[[-35.3  -9.3 -18.3 -15.6 -34.2]
 [-24.1 -66.3  -5.1 -46.1 -48.3]]
->
[[ -9.3 -18.3]
 [-66.3  -5.1]]

[[ -7.6 -23.9  43.7]
 [ 85.0   0.0   0.0]
 [ 17.6 -10.6   3.0]]
->
[[-23.9  43.7]
 [  0.0   0.0]]

[[ 46.8  76.6 -18.5]
 [ 31.6 -13.1 -48.1]]
->
[[ 76.6 -18.5]
 [-13.1 -48.1]]

[[ 56.5  16.6 -24.7]
 [ 74.2  49.9 -45.0]]
->
[[ 16.6 -24.7]
 [ 49.9 -45.0]]

[[ 44.8 -45.5  -5.8]
 [ 58.7 -26.7 -10.1]
 [ 70.7  53.1  -2.8]]
->
[[-45.5  -5.8]
 [-26.7 -10.1]]

[[ -1.4 -47.9 -76.8]
 [-19.6  29.7  66.2]
 [  8.6 -38.5 -71.2]]
->
[[-47.9 -76.8]
 [ 29.7  66.2]]

[[ -7.7  64.5  64.3 -22.4 -42.0]
 [ -7.7  35.7  33.6 -15.7 -26.9]]
->
[[64.5 64.3]
 [35.7 33.6]]

[[-70.2   8.0  27.9  -9.6]
 [ 40.7  13.7   2.9  18.3]
 [ 29.5  24.4  30.0   7.7]
 [-42.9 -14.8  -2.5 -20.6]]
->
[[ 8.0 27.9]
 [13.7  2.9]]
---
[[-20.0 -80.3]
 [  1.6   5.7]
 [ 69.6  46.4]
 [  9.8 -21.8]
 [ 11.3  44.7]]
->
[[-80.3 -20.0]
 [  5.7   1.6]
 [ 46.4  69.6]
 [-21.8   9.8]
 [ 44.7  11.3]]

[[ 73.4  21.2  18.2]
 [ 53.5  30.6 -26.3]
 [  6.2   3.2   3.5]]
->
[[ 21.2  18.2  73.4]
 [ 30.6 -26.3  53.5]
 [  3.2   3.5   6.2]]

[[-17.0 -38.4]
 [-19.5 -45.1]
 [-22.7 -58.2]
 [-26.5 -65.8]
 [-24.2 -62.0]
 [-20.2 -47.9]
 [-20.9 -51.0]
 [-18.7 -42.6]
 [-21.7 -54.5]
 [-17.9 -40.4]]
->
[[-38.4 -17.0]
 [-45.1 -19.5]
 [-58.2 -22.7]
 [-65.8 -26.5]
 [-62.0 -24.2]
 [-47.9 -20.2]
 [-51.0 -20.9]
 [-42.6 -18.7]
 [-54.5 -21.7]
 [-40.4 -17.9]]

[[-14.7  -6.2   1.3   5.4  12.2  -0.5  -0.9   8.6  65.9  -1.8  -4.1  -3.6
   -5.1   8.4   2.7]
 [ -1.0   1.3   1.7   0.5  -1.5   1.3   1.8   1.4   0.9   0.1  -0.1  -0.4
    1.0   0.0   0.1]
 [-25.6  64.0   1.7  -0.7  -4.9   1.9  -1.1  -1.6 -10.8  -9.9   2.1 -16.4
    0.6   0.9 -63.5]
 [ -4.3   3.4  -2.3  30.5  -3.7  -2.5  -2.5 -41.4  -4.3  56.4  -2.8  -3.2
   14.7  16.5   0.4]
 [ -0.1   4.6  -1.3   1.0   0.4   0.2  -1.4  -1.2   0.6   0.2   0.9  -0.3
   -0.5   1.1  -3.5]]
->
[[ -6.2   1.3   5.4  12.2  -0.5  -0.9   8.6  65.9  -1.8  -4.1  -3.6  -5.1
    8.4   2.7 -14.7]
 [  1.3   1.7   0.5  -1.5   1.3   1.8   1.4   0.9   0.1  -0.1  -0.4   1.0
    0.0   0.1  -1.0]
 [ 64.0   1.7  -0.7  -4.9   1.9  -1.1  -1.6 -10.8  -9.9   2.1 -16.4   0.6
    0.9 -63.5 -25.6]
 [  3.4  -2.3  30.5  -3.7  -2.5  -2.5 -41.4  -4.3  56.4  -2.8  -3.2  14.7
   16.5   0.4  -4.3]
 [  4.6  -1.3   1.0   0.4   0.2  -1.4  -1.2   0.6   0.2   0.9  -0.3  -0.5
    1.1  -3.5  -0.1]]

[[-65.3  19.9  16.4]
 [ 41.0 -16.5  23.0]
 [-13.6 -26.1  40.4]
 [-10.9 -34.7  24.4]
 [ -8.9 -12.6  34.6]
 [  6.6 -24.9  36.7]
 [ -2.1 -44.7 -25.2]
 [  3.1  -7.7  27.1]
 [  9.0 -24.0  22.2]
 [ 25.8   7.6 -28.1]
 [  6.5  -7.6 -13.5]
 [ 31.7 -18.4  26.3]]
->
[[ 19.9  16.4 -65.3]
 [-16.5  23.0  41.0]
 [-26.1  40.4 -13.6]
 [-34.7  24.4 -10.9]
 [-12.6  34.6  -8.9]
 [-24.9  36.7   6.6]
 [-44.7 -25.2  -2.1]
 [ -7.7  27.1   3.1]
 [-24.0  22.2   9.0]
 [  7.6 -28.1  25.8]
 [ -7.6 -13.5   6.5]
 [-18.4  26.3  31.7]]

[[-86.5  37.9]
 [-43.6  50.0]
 [-78.2 -42.9]
 [ -1.0 -40.7]
 [-46.2 -27.6]
 [-19.5 -35.3]
 [-39.4  29.2]]
->
[[ 37.9 -86.5]
 [ 50.0 -43.6]
 [-42.9 -78.2]
 [-40.7  -1.0]
 [-27.6 -46.2]
 [-35.3 -19.5]
 [ 29.2 -39.4]]
